Below are the code and all the weights of a small trained network. Each question names an input and a target symbol and asks about switching units off, where a switched-off unit gives its printed mean instead of its output.

import numpy as np


def w(rows, s, z=0):
    codes = np.array(rows[::2]) - 128.0
    scale = np.full(codes.shape[1], s)
    scale[-1] = z or s
    return codes * scale


def norm(h):
    return h / np.sqrt((h * h).mean(-1, keepdims=True) + 1e-5)


def f(y):
    return np.maximum(y, 0)


def softmax(a):
    e = np.exp(a - a.max(-1, keepdims=True))
    return e / e.sum(-1, keepdims=True)


def log_softmax(a):
    a = a - a.max(-1, keepdims=True)
    return a - np.log(np.exp(a).sum(-1, keepdims=True))


def net(x, mask):
    ids = ['γθλξπτψ'.index(c) for c in x.split()]
    T = len(ids)
    res = E[ids] + P[:T]
    r = norm(res)
    for j in range(3):
        rows = slice(4 * j, 4 * j + 4)
        q, k, v = (r @ M[0][rows].T for M in (Q, K, V))
        z = softmax(np.where(np.tri(T) > 0, q @ k.T / 4**0.5, -1e9)) @ v
        o = O[0][rows]
        res = res + np.where(mask[j], z, o[:, -1]) @ o[:, :-1]
    y = f(norm(res) @ A[0][:, :-1].T + A[0][:, -1])
    res = res + np.where(mask[3:15], y, B[0][:, -1]) @ B[0][:, :-1]
    return log_softmax(norm(res)[-1] @ U[:, :-1].T + U[:, -1])


Q, K, V, O, A, B = {}, {}, {}, {}, {}, {}
E = w([
[175,109,155,132],'γ',
[149,99,230,129],'θ',
[185,170,254,112],'λ',
[206,21,131,141],'ξ',
[237,126,157,141],'π',
[200,130,246,163],'τ',
[198,61,185,194],'ψ',
],0.0027)
P = w([
[79,124,42,86],'0',
[38,96,213,136],'1',
[94,103,224,162],'2',
[121,89,221,164],'3',
[132,89,242,158],'4',
[155,91,234,145],'5',
[165,80,235,138],'6',
[179,93,252,123],'7',
[184,92,238,107],'8',
],0.003)
Q[0] = w([
[191,52,196,198],'h1',
[75,171,68,82],'h1',
[166,113,190,178],'h1',
[131,157,150,40],'h1',
[171,53,184,122],'h2',
[110,132,159,119],'h2',
[97,175,61,145],'h2',
[159,146,59,96],'h2',
[191,46,150,136],'h3',
[122,68,72,97],'h3',
[86,91,55,112],'h3',
[112,2,97,84],'h3',
],0.0073)
K[0] = w([
[113,130,50,91],'h1',
[144,142,205,204],'h1',
[68,69,2,60],'h1',
[97,28,124,167],'h1',
[132,180,40,79],'h2',
[153,186,119,121],'h2',
[123,91,200,189],'h2',
[125,124,191,141],'h2',
[113,114,25,63],'h3',
[181,81,85,187],'h3',
[138,76,115,197],'h3',
[168,107,40,169],'h3',
],0.0059)
V[0] = w([
[154,157,204,167],'h1',
[85,75,207,38],'h1',
[34,88,86,1],'h1',
[148,96,106,182],'h1',
[129,132,30,87],'h2',
[88,236,111,104],'h2',
[137,167,140,59],'h2',
[159,42,199,128],'h2',
[165,118,197,100],'h3',
[36,124,178,64],'h3',
[121,72,87,199],'h3',
[47,105,183,144],'h3',
],0.0044)
O[0] = w([
[122,92,177,182,79],'h1',
[158,68,79,171,253],'h1',
[135,77,1,76,255],'h1',
[136,214,110,120,105],'h1',
[205,168,101,28,108],'h2',
[178,78,211,106,48],'h2',
[156,70,145,157,169],'h2',
[94,161,44,181,237],'h2',
[177,120,44,211,255],'h3',
[123,47,52,114,194],'h3',
[116,195,175,117,74],'h3',
[133,154,33,82,179],'h3',
],0.0036,0.0027)
A[0] = w([
[61,136,99,177,188],'n1',
[139,103,156,50,23],'n2',
[95,88,69,52,57],'n3',
[2,164,115,236,128],'n4',
[231,106,46,154,150],'n5',
[131,110,157,153,58],'n6',
[169,192,245,48,249],'n7',
[188,216,68,81,158],'n8',
[102,253,105,148,223],'n9',
[87,143,183,79,235],'n10',
[164,84,56,92,192],'n11',
[165,109,105,213,193],'n12',
],0.0043,0.0011)
B[0] = w([
[178,158,78,117,169],'n1',
[163,104,121,92,153],'n2',
[114,136,203,145,165],'n3',
[152,153,79,174,182],'n4',
[69,133,184,102,255],'n5',
[139,146,134,90,147],'n6',
[202,100,4,181,190],'n7',
[74,87,186,159,181],'n8',
[73,84,72,91,159],'n9',
[132,106,56,87,144],'n10',
[109,124,180,130,218],'n11',
[59,148,135,90,238],'n12',
],0.0042,0.0038)
U = w([
[88,56,49,102,253],'γ',
[123,61,195,167,178],'θ',
[122,150,151,213,131],'λ',
[167,134,208,31,92],'ξ',
[93,254,59,132,41],'π',
[251,185,88,104,52],'τ',
[25,209,206,63,44],'ψ',
],0.0078,0.0046)

Each question gives the input, a string of symbols that net reads in full, and the target symbol t.
The units are the heads (4 rows each of Q, K, V and O) and the neurons (one row each of A and B). Each row of codes is followed by its name. A weight is (code - 128) times the scale printed after its matrix; where a second scale follows, it is the last column's (O, A, B and U).
mask holds one flag per unit, heads first, then neurons. A switched-off unit (its flag False) gives its mean, the last column of its rows in O or B, instead of its output. The means were averaged over made-up inputs and are rounded, as every weight is.
A unit's drop is (log p(t) with every unit on - log p(t) with that unit switched off) / (log p(t) with every unit on - log p(t) with every unit switched off).
The circuit of an input: a set's keep is (log p(t) with only the set's units on - log p(t) with every unit switched off) / (log p(t) with every unit on - log p(t) with every unit switched off). Starting from the 12 units with the biggest drops (on a tie, the unit counted first), units are removed one at a time, each time the one whose removal leaves the highest keep (on an exact tie, the one counted first), for as long as the keep stays at least 0.8.
units of the circuit, in order: the units of the circuit, biggest drop first
unit that matters most: the unit with the biggest drop
which heads matter: for each layer, one digit per head in row order, 1 if its drop is at least 0.15 and else 0, layers parted by /
drop of u: that unit's drop, to one decimal
input π τ π, target τ: which heads matter -> 111
input π ξ τ, target τ: units of the circuit, in order -> [h2; n7; h1]
input τ λ ξ λ θ π π λ τ, target λ: unit that matters most -> h2
input ψ γ θ ξ, target π: units of the circuit, in order -> [h2; h3; h1]
input τ λ θ θ γ τ ξ γ, target λ: which heads matter -> 110
input π τ θ λ τ ξ, target τ: units of the circuit, in order -> [h3; h1; h2; n7]
input π ψ π θ ξ ξ λ γ τ, target τ: units of the circuit, in order -> [h1; n7; h2]
input γ π ψ γ, target ξ: which heads matter -> 110
input π ψ π λ λ ψ ψ λ ψ, target τ: units of the circuit, in order -> [h1; h3; n7; h2]
input π λ ψ θ θ τ λ γ γ, target τ: units of the circuit, in order -> [h1; n7; h2]
input γ π γ γ τ τ τ ξ γ, target ξ: which heads matter -> 010
input ψ τ ψ ξ ψ, target π: which heads matter -> 010
input τ γ ξ λ ξ, target λ: units of the circuit, in order -> [h1; h2]
input ψ θ λ π λ λ τ θ θ, target π: which heads matter -> 110
input ξ ψ τ τ λ, target ψ: unit that matters most -> n7
input π τ λ θ λ τ π τ ψ, target τ: units of the circuit, in order -> [h1; h3; h2; n7]
input τ π ξ ξ π γ, target λ: which heads matter -> 100
input ξ γ γ γ π τ γ, target ψ: which heads matter -> 000
input ψ γ π λ θ ψ τ θ ψ, target π: which heads matter -> 110
input γ π τ τ ξ θ, target ξ: unit that matters most -> h1
input ξ γ π τ ψ λ τ π λ, target ψ: which heads matter -> 010
input ξ λ τ ψ τ ξ, target ψ: which heads matter -> 001
input ψ π τ π τ, target π: which heads matter -> 010
input γ ξ λ τ γ π π ψ, target ξ: which heads matter -> 110
input π λ λ π π τ τ λ, target τ: which heads matter -> 100
input τ θ θ ξ γ θ ψ ψ ψ, target λ: which heads matter -> 110
input θ θ τ, target γ: units of the circuit, in order -> [h1]
input θ λ γ ξ λ ξ γ ξ τ, target γ: drop of n8 -> 0.1
input γ λ ξ λ τ, target ξ: drop of h1 -> 0.2
